Below are the code and all the weights of a small trained network. Each question names an input and a target symbol and asks about switching units off, where a switched-off unit gives its printed mean instead of its output.

import numpy as np


def w(rows, s, z=0):
    codes = np.array(rows[::2]) - 128.0
    scale = np.full(codes.shape[1], s)
    scale[-1] = z or s
    return codes * scale


def f(y):
    return y / 2 * (1 + np.tanh(0.7978845608 * (y + 0.044715 * y**3)))


def softmax(a):
    e = np.exp(a - a.max(-1, keepdims=True))
    return e / e.sum(-1, keepdims=True)


def log_softmax(a):
    a = a - a.max(-1, keepdims=True)
    return a - np.log(np.exp(a).sum(-1, keepdims=True))


def net(x, mask):
    ids = ['ΔΘΛΞΠΩαεζμτφ'.index(c) for c in x.split()]
    T = len(ids)
    res = E[ids] + P[:T]
    r = res
    for j in range(2):
        rows = slice(4 * j, 4 * j + 4)
        q, k, v = (r @ M[0][rows].T for M in (Q, K, V))
        z = softmax(np.where(np.tri(T) > 0, q @ k.T / 4**0.5, -1e9)) @ v
        o = O[0][rows]
        res = res + np.where(mask[j], z, o[:, -1]) @ o[:, :-1]
    y = f(res @ A[0][:, :-1].T + A[0][:, -1])
    res = res + np.where(mask[2:10], y, B[0][:, -1]) @ B[0][:, :-1]
    return log_softmax(res[-1] @ U[:, :-1].T + U[:, -1])


Q, K, V, O, A, B = {}, {}, {}, {}, {}, {}
E = w([
[96,86,130,103],'Δ',
[102,82,124,99],'Θ',
[111,97,125,109],'Λ',
[252,65,200,79],'Ξ',
[89,83,127,97],'Π',
[84,83,100,131],'Ω',
[102,172,135,111],'α',
[104,133,188,175],'ε',
[118,203,139,205],'ζ',
[146,86,203,73],'μ',
[178,91,168,208],'τ',
[222,132,106,146],'φ',
],0.02)
P = w([
[82,129,131,116],'0',
[83,155,140,149],'1',
[86,176,153,172],'2',
[98,191,173,152],'3',
[114,206,193,144],'4',
[112,227,197,137],'5',
[118,246,210,118],'6',
],0.012)
Q[0] = w([
[62,208,240,193],'h1',
[82,126,219,119],'h1',
[113,100,85,7],'h1',
[232,92,137,151],'h1',
[170,178,103,184],'h2',
[151,180,128,103],'h2',
[237,127,104,147],'h2',
[4,102,170,71],'h2',
],0.011)
K[0] = w([
[234,172,253,152],'h1',
[169,206,129,134],'h1',
[22,127,106,162],'h1',
[123,77,65,149],'h1',
[94,181,97,185],'h2',
[111,147,195,170],'h2',
[83,92,134,115],'h2',
[215,85,206,166],'h2',
],0.014)
V[0] = w([
[30,235,101,121],'h1',
[97,101,170,2],'h1',
[111,65,199,254],'h1',
[63,15,225,72],'h1',
[195,29,54,60],'h2',
[17,89,54,111],'h2',
[167,207,204,57],'h2',
[65,86,172,129],'h2',
],0.0095)
O[0] = w([
[79,194,126,165,150],'h1',
[141,160,200,126,156],'h1',
[90,4,118,119,182],'h1',
[127,115,205,92,180],'h1',
[145,193,139,106,2],'h2',
[97,161,101,126,92],'h2',
[142,97,178,191,208],'h2',
[100,124,164,91,175],'h2',
],0.016,0.0079)
A[0] = w([
[94,130,41,175,138],'n1',
[240,20,127,174,187],'n2',
[165,108,87,86,95],'n3',
[148,161,145,102,109],'n4',
[247,116,85,79,86],'n5',
[252,105,154,68,66],'n6',
[216,129,165,107,254],'n7',
[98,128,73,1,86],'n8',
],0.0087,0.0099)
B[0] = w([
[206,111,153,114,170],'n1',
[139,174,107,70,250],'n2',
[135,114,196,164,131],'n3',
[146,81,122,128,133],'n4',
[91,118,254,161,136],'n5',
[28,126,119,152,174],'n6',
[167,143,39,185,202],'n7',
[148,100,93,77,137],'n8',
],0.0094,0.021)
U = w([
[85,199,110,180,184],'Δ',
[155,139,134,124,46],'Θ',
[155,167,154,89,67],'Λ',
[217,106,235,136,142],'Ξ',
[65,84,131,163,32],'Π',
[179,166,144,91,121],'Ω',
[254,179,104,106,255],'α',
[106,161,110,79,122],'ε',
[137,108,85,188,76],'ζ',
[166,156,147,103,96],'μ',
[173,83,131,81,66],'τ',
[165,151,135,109,105],'φ',
],0.0073,0.0075)

Each question gives the input, a string of symbols that net reads in full, and the target symbol t.
The units are the heads (4 rows each of Q, K, V and O) and the neurons (one row each of A and B). Each row of codes is followed by its name. A weight is (code - 128) times the scale printed after its matrix; where a second scale follows, it is the last column's (O, A, B and U).
mask holds one flag per unit, heads first, then neurons. A switched-off unit (its flag False) gives its mean, the last column of its rows in O or B, instead of its output. The means were averaged over made-up inputs and are rounded, as every weight is.
A unit's drop is (log p(t) with every unit on - log p(t) with that unit switched off) / (log p(t) with every unit on - log p(t) with every unit switched off).
The circuit of an input: a set's keep is (log p(t) with only the set's units on - log p(t) with every unit switched off) / (log p(t) with every unit on - log p(t) with every unit switched off). Starting from all 10 units, units are removed one at a time, each time the one whose removal leaves the highest keep (on an exact tie, the one counted first), for as long as the keep stays at least 0.8.
circuit, biggest first: the units of the circuit, biggest drop first
top k neurons: the k neurons with the biggest drops, biggest first
heads that matter: for each layer, one digit per head in row order, 1 if its drop is at least 0.15 and else 0, layers parted by /
input ε Ω α, target Π: circuit, biggest first : (n2; h2)
input α Ω α φ μ, target α: circuit, biggest first : (h1; n2; h2)
input ε α Θ, target Π: circuit, biggest first : (n2; h1)
input μ α Ω α ε Λ, target Π: circuit, biggest first : (h1)
input α τ α Ω φ Π, target α: circuit, biggest first : (h1; h2; n6)
input Ξ Ω Ω, target Ξ: heads that matter : 11
input Π ε Ω ε α Ω, target Π: heads that matter : 11
input α α α ζ Λ, target ζ: top 2 neurons : (n1; n2)
input α μ Δ α, target Ξ: circuit, biggest first : (h1; n2)
input α α μ Δ, target Ξ: top 2 neurons : (n6; n2)
input α Ω φ Δ α, target α: circuit, biggest first : (h1; n1; n6)
input μ τ α, target τ: circuit, biggest first : (h1; h2)
input α φ τ, target α: top 2 neurons : (n2; n1)
input Ω μ τ φ α, target α: circuit, biggest first : (h1; n6; n1)
input τ Ω Δ μ Ω Λ, target Ξ: circuit, biggest first : (h1)
input ε μ μ φ ζ, target α: circuit, biggest first : (h1; n1)
input Ω ζ μ τ φ ζ ε, target α: top 3 neurons : (n2; n6; n1)
input τ α ε, target τ: top 2 neurons : (n2; n6)
input φ φ α φ μ α Ω, target α: top 2 neurons : (n6; n7)
input ε α Λ, target Π: top 2 neurons : (n2; n7)
input ε α Ω, target Π: top neuron : (n2)
input φ μ α Π α Ω, target Δ: top 2 neurons : (n1; n2)
